Known rows:
[  9  -2  -5   1  -6  -5   1  -2  -1   3  -3   6   0  -6  -3   5   6   0
  -3  -2  -9  -6  -7   0  -2 -10  -4] : zalos
[ 0 -1 -1  1  1  0  1 -1  0 -2  0 -3  0  1 -3  1 -1  0 -1  0  5  1 -1  1
  0  1  0] : stostir
[ 1  0  2 -1  1 -1  0 -1  1  0  1  2  2  0 -3  2 -1  0  3 -4  5  1  0  0
 -2  1 -1] : geskil
[ 3  0  2 -1 -3 -3  2  4 -1 -4 -1  1 -1 -7 -4 -2  4  2 -6  2  7 -2  1  2
 -3  0  1] : doskuval
[ 1  0  3  1 -2  2  0  0 -2  0  0  2 -2  3 -2  4 -3 -1 -1  1 -2  1  1  0
  2  3 -2] : plasu
[ 0  0  4 -1  0 -1 -1  0  0  1  0  1  0  1  4  1  1  0  0  0  0 -1  0  0
  1  0 -1] : skotum
[ -2  -5  -2  -6  -6   4  -1  -8   2   2   0   5  -3  -2  -1  -5 -13   2
  -3   0  -8   3  -4   1  -1   3  -1] : tezu
[ 6 -2 -8  1 -4 -2  0 -8 -1  2 -3  2  0  1 -1  5  5 -1  2 -5 -8 -4 -8  0
  2 -9 -4] : fafa
[-13   0  -5  -4  -6   4   0 -15   5   0  -2   3   6  13  10  -4  21  -2
   3 -10  15   0   0  -1   9   0   8] : tustus
[ -3  -3  -3   3   7  -2   1   7   3   8   0  -5   3   0   6   0  -3  -1
 -10   5  -7   0  -1  -1  -3  -3   0] : rostok
[-1  0  0  0  4  2 -1 -4  2  2  1 -1  2  5 -1  3 -3 -1  6 -5  4  4 -2  0
  0  1 -2] : zerigek
[ 4  0  7 -1 -1 -4  1  7 -1 -1  0  6  0 -8 -4  2  3  1 -3  1  5 -2  1  2
 -5  3 -1] : stubren
[-7 -1 -3 -2 -7  1  1 -9  3 -2 -2  4  3  5  3 -4 15 -1 -2 -5 12 -2  1  0
  4 -1  5] : meka
[  1   5   3   6  -5  14   3 -25 -15 -12   0   6 -14  26   1   9 -15  -7
  -5  17 -25   1  11  -4  24   6  -6] : floplobi
[ -2   9 -15  -1   5  -2  -7   2 -10 -15   2 -29 -15   7   7 -15 -12   9
  13  -1  13  -3 -14  -3   0 -11   2] : kenus
[ 0  2  7  2 -6 -6 -2  0  6  3 -1 -3  6 -3 -1  1 -9  0  3  3  3  0 -2 -1
 14 -1  6] : klibrel
[-1  0  4 -1  0  0 -1  1  0  2  0  1  0  1  4  1  1  0  0  0  0 -1  0  0
  0  0 -1] : zufinan
[ 0  0  1  0  1  0  0  1  0  0  0 -1  0  1  1  1  1  0 -1  0  3  1  0  0
  0  1  0] : skegrik
[  3 -10  -3   5  -9  -4   5  28  20 -16  17  -9 -12  -9  -5 -15  18  -6
  19  -7 -82  -1  26   5   7 -12   6] : likebun
[ -6   0  -1  -3 -12  -1   2  -7   2  -3  -3   7   3   1   2  -6  22   0
  -8  -3  13  -5   2   1   4  -2   8] : ziven
[ 0  0  1  0  0  0  0  0  0  0  0 -1  0  1  0  0  0  0  0  0  2  0 -1  0
  0  0  0] : besor

Facts:
rostok latovo:traklek binidruk:drovil
doskuval latovo:grizik, doluk binidruk:gramil
storim latovo:zerigek binidruk:klobri
stobu binidruk:segel
zalos latovo:nisas, stogrin, parem binidruk:fafa
brogrek binidruk:doluk
stosis latovo:floplobi
riste latovo:grotem, gamus
rukles latovo:skuple
rabes binidruk:defe
trunus binidruk:fluril
gador latovo:stogrin, lubran
groplal latovo:nogrol, trizin, lubran
floplobi binidruk:parem
pitra latovo:nogrol, trobran, moklikes binidruk:flipu
vebim latovo:nogrol, storim, trufim
gamus latovo:patufel
lubran latovo:zerigek
brugra latovo:vebim
skegrik binidruk:groklun
gedron binidruk:bruplar
seper latovo:doluk
losko binidruk:ziflom
likebun latovo:ziflom binidruk:tefu
traklek latovo:ditri, gugrul
vupo latovo:grotem
dobron latovo:lusta
fafa binidruk:skonas
vemor latovo:trelo
daskar latovo:nisas binidruk:stogrin
muskis latovo:kotar, zerigek
gruvepok latovo:tefu
bristu binidruk:grotem
trelo latovo:zame binidruk:tragolok
muflis latovo:rukles, babim, stogrin, parem
dulobar binidruk:kluskan
defe latovo:bubor binidruk:nisas
tiga binidruk:babim
skuple latovo:patufel
madi binidruk:rostok
bunuk latovo:patufel binidruk:trasun
skitum binidruk:klibrel
geskil latovo:bunuk, gamus
bubor latovo:gamus
gugrul latovo:kotar, stogrin, parem
vastu binidruk:gedron
klobri latovo:gugrul binidruk:trizin
stostir binidruk:vupo
kopes latovo:groplal, gragrus, duska, trasun
parem latovo:gamus binidruk:medur
klira binidruk:tezu
moklikes latovo:storim, trufim binidruk:lofli
dustel latovo:stosis
flunor latovo:rostok, riste
kogak latovo:plasu, dustel
vatan latovo:pavo
pavo latovo:vebim, trelo
pluta binidruk:ruki
tugos binidruk:klira
lusta latovo:defe, tustus binidruk:mudul
gruvo binidruk:flofun
movu latovo:bristu
segel latovo:zame, kopes, gugrul
grotem latovo:kotar
duska latovo:vupo, moklikes
gefun latovo:trobran
plefofek latovo:traklek, brogrek binidruk:skotum
stubren latovo:duze binidruk:mudro
nudrak latovo:daskar, riste
sabe latovo:kenus, fleva, gruvepok
ziven latovo:defe, tustus, meka
patufel binidruk:vizok
mudul latovo:tefu, patufel binidruk:kenus
ditri binidruk:stubren
trobran latovo:bunuk, zerigek
meka latovo:bubor
klaver binidruk:lusta
doluk latovo:parem, mudul
grabrak binidruk:zalos
nedur binidruk:movu
plasu latovo:duska, pavo, gador
flofun binidruk:raklamem
trufim latovo:storim, bunuk binidruk:dulobar
bruplar latovo:geskil, vato
tezu binidruk:kotar
flipu binidruk:nudrak
duze latovo:rukles
medur binidruk:bubor
nogrol latovo:duze, geskil
gragrus latovo:nogrol, pluteskik, trelo
fluril binidruk:zame
kledem latovo:parem, trobran
trasun latovo:riste, pavo binidruk:skitum
kenus binidruk:muskis
zogrumen latovo:patufel binidruk:skegrik
ziflom binidruk:tustus
tragolok binidruk:pluteskik
stiplu binidruk:plutan
pebar latovo:doluk
kotar latovo:gamus
brudror binidruk:trufim
grizik latovo:storim, bubor, vebim
bripek binidruk:zufinan

Rows:
No name comes twice in this set of rows, the named rows included.
[ 4 -1  4  0 -1 -3  2  6 -1 -3  0  3 -1 -6 -5  1  3  0 -4  1  7 -1  1  2
 -5  3 -1]	pitra
[-8 -1 -3 -3 -7  1  1 -8  3 -2 -2  3  4  6  4 -4 19 -1 -3 -6 15 -2  1  0
  5  0  7]	defe
[  4   1   7   2 -10   3   1   4  -7  -5   0   7  -8   2  -1   6  -1  -1
 -10  10 -11  -3   4   0   6   6  -1]	kogak
[  3   4 -43   8  14  21  -3  -6  -9  10 -14  10   3 -19   8  -5   8  -3
  33  14 -14   8  14  -4  -5  31  11]	bristu
[  1   5  -4  -2   4   0  -2  -1  -5 -11   0 -21  -8  -2  11  -8  -4  10
   7   4   7  -2  -9   0   3  -8   0]	gruvepok
[  6  -1  -5   0  -5  -2  -1  -7   0   4  -2   4   0   1   3   5   6   0
   3  -5 -10  -4  -8  -1   3  -9  -4]	skonas
[ 4  0  3 -1 -1 -4  2  6 -2 -4 -1  0 -1 -7 -4 -1  4  2 -4  2  8 -2  0  2
 -4  1  0]	zogrumen
[  2   3   5   6 -14  13   0  -2 -11  -8   1   4 -14  17   3  12  -6  -3
 -10  15 -21  -1   5  -3  18  11  -3]	stosis
[-12   1 -11  -2 -14  -3  -2  -5  -1  -4  -3   9  -1  11  -5 -11  19  -4
  -5 -11  22  -5   1  -2   0  -3  12]	lusta
[  1   1   6   3  -4  -5  -1   1   6   3  -1  -3   7  -3  -6   3 -11  -1
   3   3   5   2  -2   0  13   1   5]	trasun
[ 2 -1  6 -1  0 -5  0  9  0  3  0  5  0 -6  3  1  3  1 -7  3 -1 -3  1  1
 -4  0  0]	nudrak
[ 2  0  7 -1 -1 -4  0  6  0  3  0  6  0 -5  1  1  2  0 -5  2 -2 -3  1  0
 -3  1 -1]	segel

The same elements again, as new rows of numbers:
Known rows:
[-13  19  12 -18  12  13  13  -2  -4  37 -13  -9  25 -10   4  -9  16  48
 -15  -5  -2 -11 -17  -5  14  27  -9] : vemor
[-12  -5 -10  -3 -13  -4 -11  -6 -14 -12 -10 -10 -16  -7  -8  -5  -4   1
  -9  10  -1  -5 -26  -2 -11  -6 -10] : trunus
[-11  -6   3 -15  -3  -5   2  -7 -15 -11  -9  11 -16  -9 -13  -5  -5   6
 -11  -3  -5  -4 -23  -3 -11  -5 -10] : skonas
[-15   2  13   7  15  -5  -6  25  -3  13 -21   0  -9  20  14  -8  -3  39
   0  -5  -3  -5  24  24 -15  -7  26] : flunor
[-10  14  11 -18  27  -4  10  -7  11  45 -16  -5  34  -9   6  -8  14  35
  -9  -8  -1 -14   1  -3  27  26  -6] : gragrus
[-11  -7   5 -10 -13  -6  -5  -7 -13 -12  -8   4 -17  -5 -15  -4  -3   9
 -10  11  -3  -6 -24  -1  -6  -7  -9] : drovil
[ 27  -8  33 -14  23   4  22  -4  15  -1 -15 -17   8  -8  -6  -5   0 -18
  -7   4   8  20  18  -5  22 -12  17] : gefun
[-10  -6   5 -16  -1  31  33  -7  18  23  13 -15  44 -11 -10  -3  31   3
 -10  -7  -4 -10   4  -5  11  47  -8] : pavo
[-16   3 -22 -13  -9  24   0  -4 -11  19  23 -14  51 -13  -1  -8  24  20
 -12 -14  -3 -11 -18  -5 -12  77 -13] : trelo
[-12  -6  23 -17  -5  -5  -6  -6 -16  -6 -16  -5 -21  -9 -13  -5  -3  23
 -11  31  -3  -4 -26  -4   8  -9  -9] : movu
[-16  -7 -23  28 -14  14  -6  19 -17 -12  13  -5 -13  15  -6  -4  -5   6
  -2  -9  -6   8 -12  20 -17  -5  -9] : brogrek
[-10  -6  -9  -2  -9  -4  -4  -8 -16 -11  -6  -6 -13  -5  -7  -6  -4   2
 -11   6   0  -8 -23  -2 -10  -7  -8] : stostir
[ 20  -7   6 -10  11  27  23  -9  13 -12   3 -18  34  -7  -1  -5  16 -18
  -9  -7   0   4  -2  -7  11  -7  -2] : moklikes
[ 47  -8 -26  30 -12 -10  -8   8  22  -2  52  16  28  10  -9  45  -6 -18
  25 -15  -6   2  37  -7 -13  44  -3] : patufel
[  2  -8  17  -9  -1  14  19  -6  22  -2   9 -18  18 -10 -11  -3   9 -18
 -10  -7  -3  -6  10  -4   8  -9   1] : duska
[ 25  -6  39 -11  20   1  15  -5  33  12 -16 -16  16  -7  12  -1  -3 -18
  -8  -1   2  -7  12  -3  33  -7  12] : grizik
[-12  -4  10 -12 -11  -1  -4  -9 -16 -11  -9   7 -19  -9 -12  -5  -7   8
 -12  11  -4  -5 -22  -2  -6  -7 -12] : vizok
[-16  -3  -3  10  15   1  -9  31 -13  -6 -18 -12 -12  19  26  -7  -4  40
  -3   2  -2   7  -2  29 -14 -10  21] : plefofek
[-16  -6 -18  32 -12   3  -9  33 -12 -11 -10 -13  -1  18   6  -5  -3  17
   3  -5   0  -5  11  24 -12  -8  17] : rostok
[ 16  -4  13 -14  48  -3  -6  -6   8   5 -18 -16  23  -4  28  -8  -2 -14
   7   1  22   3  12  -3  27 -10  12] : doskuval
[ -8  20  26 -10  32  -8   0  28   2   7 -16   2  10  26  23  -7  -4  27
  18   0   3   3  49  13  -3 -14  46] : muflis

Rows:
No name comes twice in this set of rows, the named rows included.
[ 19  -4  23 -14  25  -6 -10  -5  12  21 -18  -3 -14  -6  10  -2  -3   4
  -3   1  11  -7   7  -2  33  -8  10]	bruplar
[ 12  -7  41  -8  34  14  30  -7  27   2 -11 -18  17   7  13  -4  -3 -16
  -7   5  11  14  26  -1  34 -11  29]	muskis
[ 32  -9 -21  30 -14  -8  -9  13  37  11  37  19   6  15  -8  38  -3 -17
  11  -9  -6  -5  52  -2 -13   9   9]	gamus
[-13  -5 -20  37 -14  24  10  24 -11 -15  50   8   8  27 -14  -6  -2 -18
   8 -12  -8  15  50  15 -19   9  20]	stogrin
[ 15  -8 -19  46 -12  -9  -9   4  55  14  25   2  -2   9   4  54  -5 -17
 -10 -11  -2  -8  28  -4  -9  -7  -2]	bubor
[-16  -5   8 -16   4  -4  -5  -4 -18 -12 -18 -14 -15  -7   5  -6  -5  16
 -10  28  -5  -2 -27  -2   5  -8 -10]	likebun
[ 14   0 -13  -9  30  -7  -9  -5 -15   9 -15  -8  15  -7  16  -6  -2  -4
  13  -4  13  -3   6  -4  20  -4  -1]	stubren
[-11  -3 -20 -12 -11  25  14  -5  -4  24  42  -5  29 -10 -11  -4  19  16
 -13 -13  -9 -12   3  -3 -12  90  -9]	zame
[-16   2 -21  21  -7   1  -6  23 -13 -10  -9   3  -6  20   2  -6  -6   7
  16  -6  -4   8   2  12 -16  -8   6]	daskar
[-15  -4  19  -1   1  38  34  -2  -7 -10 -12 -16  17  10 -10  -8   9 -10
   1  -4  -1  11  33   1  -7 -10  27]	gador
[ 43  -5 -20  11 -11  -4  -8  -9  32  12  14   1  40  20  16  36  -2 -17
  24  -7  -2  14  33  -2   3   2  -2]	bunuk
[ 12  -5 -13   3 -13  -7  -6  -5   1   3  19   8 -15  -6 -12   6  -5 -17
  -7  -9  -3  -7  -1  -6  -2   8  -9]	vato
[ 27  -6  -8 -10  -4  -6   0  -4  28  23  14  -5  19  -9  -6   3  -3 -16
   0 -11  -5  -5  24  -6  15  30  -3]	nogrol
[-11   0 -17  20  14  -8  -8  35 -11  -5 -14 -12  26  12  21  -6  -5  16
  13  -7  -2  -4  34  11 -12 -14  29]	klobri

The same elements again, as new rows of numbers:
Known rows:
[-17 -50 -15 -29  59 -46   3  42  -9  13  50  47 -21  19 -23] : bristu
[  3   6  -8 -10  -1  -3   7  -7   0  -4   1   3  -3  -4   1] : groklun
[ -3  -6   0 -19   0  -1  -2  -2  -9  -3   3 -11   4   4   1] : vato
[-7 -1 -1  9 -3  4 -7  0  0  2 -2  2  4  5 -1] : moklikes
[ 0 -2 -3 -2 -2  2  0 -1  1 -1 -1 -2  1  1  0] : geskil
[-3  2  0  5 -2  0 -2 -4 -1  0  8  0 -2  2  1] : dulobar
[ 0 -1 -4 -3 -2  3 -3 -1  0  0  1 -2  1 -1  0] : nogrol
[  2   8   4 -16  -9 -13   9 -11   4  11  11   2   1   1   3] : bubor
[ 0  3 -7 -1 -2  2 -5  0 -1 -1  1 -2  4 -2  0] : duska
[-7 -4  0  9  5  2 -1  1  0 -1 -7  0  6  4  1] : tugos
[ 21  -7  22   4  12  -6   7  -3 -14 -13 -10  -7  -2   8  -2] : tefu
[10 -4 -1 -7  1 -1 -1  3  0  2 -3 -2  2 -6  1] : ruki
[ -3   4 -16  10   1   5   3  -9  13  -5  -6   5 -11  -5  -1] : stubren
[-7 -6  4 13 -1  2 -9 -4  3  2 -1 -6  0  4  0] : storim
[ 6  3 -2 -7 -5 -2 -4 -3 -2  1 11 -1 -5 -3  2] : plutan
[ 3  3 -6 11 -4  5 -4 -1 10  5 -5  9 -1 -2 -1] : brugra
[ 0 -2 -3 -1 -1  4 -4 -2  1 -1 -2  0 -1  1  0] : rukles
[-2  4 -5 -1  3  0  4 -6  0 -5 -1 -1 -1  0  0] : skegrik
[ 3  5 -9 14 -6  6 -6  1  9  2 -4  8 -1 -4 -2] : vatan
[ 0 -2 -7 -5 -2  3 -3  0  0  0  0 -1  1  0  0] : gragrus
[  6  -5 -15 -17   2  -4   3  -7   0  -3 -16  -4   0  -8  -1] : grotem

Rows:
No name comes twice in this set of rows, the named rows included.
[  9  -1  -4  -5  -8   3 -13  -4   9   3   0 -11 -12  -6  -5]	segel
[ -4  14  24 -12  -4 -23  25  -6  22  28   2  -1  16   4   4]	dobron
[  1 -36 -20 -13  37 -45  -2  43   1  27  72  75 -35  13 -22]	movu
[ 16  -9  39  44  28  -4  23 -12 -18 -33  -1   6 -12  17   5]	fleva
[ -3  -2  -2 -15   1  -1  -2   0  -7  -3   0  -9   3   1   1]	zerigek
[  6  -1 -11 -12  -4   0   1  -5  -3   2  -3   4   0  -6   2]	kotar
[ -4  -3  -6  20   6   4   7  -3  13   0 -21  12   5   2   0]	doskuval
[ -2  -8   6   6   8   6  -6   8   1   1 -10  -6   8   2   0]	pluta
[ 13  -7  26  44  18   0  17  -9  -5 -23  -4  11 -13  13   3]	gruvepok
[ -2  10  18  -5  -4 -17  17  -4  18  22  -2   0  12   3   3]	ziven
[-1  7 -7  4  1  1 -8  2  0 -4  2 -4  4 -4 -1]	plasu
[ 20  -3  31  67  22   2  22 -10   1 -26  -4  21 -17  13   3]	sabe
[ -2 -11  -9 -24  -5   7  -6  -2  -8   0  -2  -7   0   4   1]	traklek

